Here is a tiny trained network, its code and every weight. The questions are about switching its units off for an input and a class, where a switched-off unit gives its printed mean instead of its output.

import numpy as np


def w(rows, s, z=0):
    codes = np.array(rows[::2]) - 128.0
    scale = np.full(codes.shape[1], s)
    scale[-1] = z or s
    return codes * scale


def f(y):
    return y / 2 * (1 + np.tanh(0.7978845608 * (y + 0.044715 * y**3)))


def log_softmax(a):
    a = a - a.max(-1, keepdims=True)
    return a - np.log(np.exp(a).sum(-1, keepdims=True))


def net(x, mask):
    res = np.array(x, float).reshape(1, 5) / 4 @ E
    y = f(res @ A[0][:, :-1].T + A[0][:, -1])
    res = res + np.where(mask, y, B[0][:, -1]) @ B[0][:, :-1]
    return log_softmax(res[-1] @ U[:, :-1].T + U[:, -1])


A, B = {}, {}
E = w([
[50,121,225],'x0',
[69,2,115],'x1',
[125,128,132],'x2',
[128,129,126],'x3',
[137,124,131],'x4',
],0.01)
A[0] = w([
[66,18,42,37],'n1',
[118,81,125,94],'n2',
[89,190,237,151],'n3',
[86,146,129,106],'n4',
[91,116,131,115],'n5',
[124,183,120,117],'n6',
[74,95,198,136],'n7',
[165,104,142,9],'n8',
[114,125,174,87],'n9',
[158,188,120,171],'n10',
[11,146,165,97],'n11',
[132,164,126,98],'n12',
[112,121,161,43],'n13',
[250,156,191,90],'n14',
[167,135,74,74],'n15',
[107,69,102,65],'n16',
[46,228,67,80],'n17',
[134,117,44,105],'n18',
[129,128,131,254],'n19',
[119,133,39,100],'n20',
[103,86,111,57],'n21',
[117,187,127,125],'n22',
[163,244,179,112],'n23',
[148,162,174,162],'n24',
[117,97,176,150],'n25',
[199,157,193,71],'n26',
[199,93,65,86],'n27',
[158,158,146,87],'n28',
[102,161,13,96],'n29',
[143,112,170,90],'n30',
],0.012,0.0054)
B[0] = w([
[106,115,162,254],'n1',
[84,115,158,160],'n2',
[177,152,112,226],'n3',
[145,168,140,132],'n4',
[133,129,136,149],'n5',
[93,98,139,152],'n6',
[151,155,89,224],'n7',
[123,178,254,110],'n8',
[166,207,187,144],'n9',
[113,71,117,191],'n10',
[156,246,87,213],'n11',
[87,129,132,135],'n12',
[126,158,179,128],'n13',
[107,121,151,185],'n14',
[130,149,138,159],'n15',
[84,132,164,174],'n16',
[100,119,147,145],'n17',
[171,172,181,172],'n18',
[147,80,35,187],'n19',
[148,184,152,164],'n20',
[91,110,206,153],'n21',
[115,79,160,156],'n22',
[96,76,157,228],'n23',
[119,102,92,167],'n24',
[140,125,110,178],'n25',
[88,117,181,158],'n26',
[153,192,198,188],'n27',
[120,108,158,140],'n28',
[110,175,138,172],'n29',
[155,155,192,128],'n30',
],0.0085,0.0086)
U = w([
[11,96,184,91],'0',
[145,116,124,254],'1',
[188,189,169,5],'2',
],0.012,0.0063)

Each question gives the input, the list of numbers given to net, and the class t.
The units are the neurons (one row each of A and B). Each row of codes is followed by its name. A weight is (code - 128) times the scale printed after its matrix; where a second scale follows, it is the last column's (A, B and U).
mask holds one flag per neuron, in row order. A switched-off neuron (its flag False) gives its mean, the last column of its row in B, instead of its output. The means were averaged over made-up inputs and are rounded, as every weight is.
A unit's drop is (log p(t) with every unit on - log p(t) with that unit switched off) / (log p(t) with every unit on - log p(t) with every unit switched off).
The circuit of an input: a set's keep is (log p(t) with only the set's units on - log p(t) with every unit switched off) / (log p(t) with every unit on - log p(t) with every unit switched off). Starting from the 12 units with the biggest drops (on a tie, the unit counted first), units are removed one at a time, each time the one whose removal leaves the highest keep (on an exact tie, the one counted first), for as long as the keep stays at least 0.8.
units of the circuit, in order: the units of the circuit, biggest drop first
top k neurons: the k neurons with the biggest drops, biggest first
drop when u is switched off: that unit's drop, to one decimal
input [-8,5,-6,6,2], class 2: top neuron -> [n27]
input [-8,7,0,-2,6], class 2: units of the circuit, in order -> [n27, n18]
input [0,-3,-2,4,4], class 0: units of the circuit, in order -> [n11, n7]
input [-5,3,-3,7,0], class 2: top 2 neurons -> [n27, n18]
input [-7,7,2,-6,-7], class 0: units of the circuit, in order -> [n1, n16]
input [5,2,7,-8,-6], class 1: top 3 neurons -> [n27, n18, n20]
input [7,-4,-4,-7,-5], class 2: top 3 neurons -> [n3, n11, n9]
input [-5,6,-2,8,6], class 0: top 2 neurons -> [n1, n11]
input [0,-3,1,6,-6], class 0: top 3 neurons -> [n11, n7, n23]
input [-6,4,0,1,-3], class 2: top 3 neurons -> [n27, n18, n20]
input [-6,5,5,1,-2], class 2: top 4 neurons -> [n27, n18, n20, n23]
input [-3,-3,-3,-4,-2], class 0: drop when n7 is switched off -> 0.2
input [-4,-6,-6,-8,-2], class 0: drop when n23 is switched off -> 0.1
input [-3,-7,-3,-2,8], class 0: drop when n7 is switched off -> 0.0
input [8,4,-6,-8,5], class 2: top neuron -> [n11]
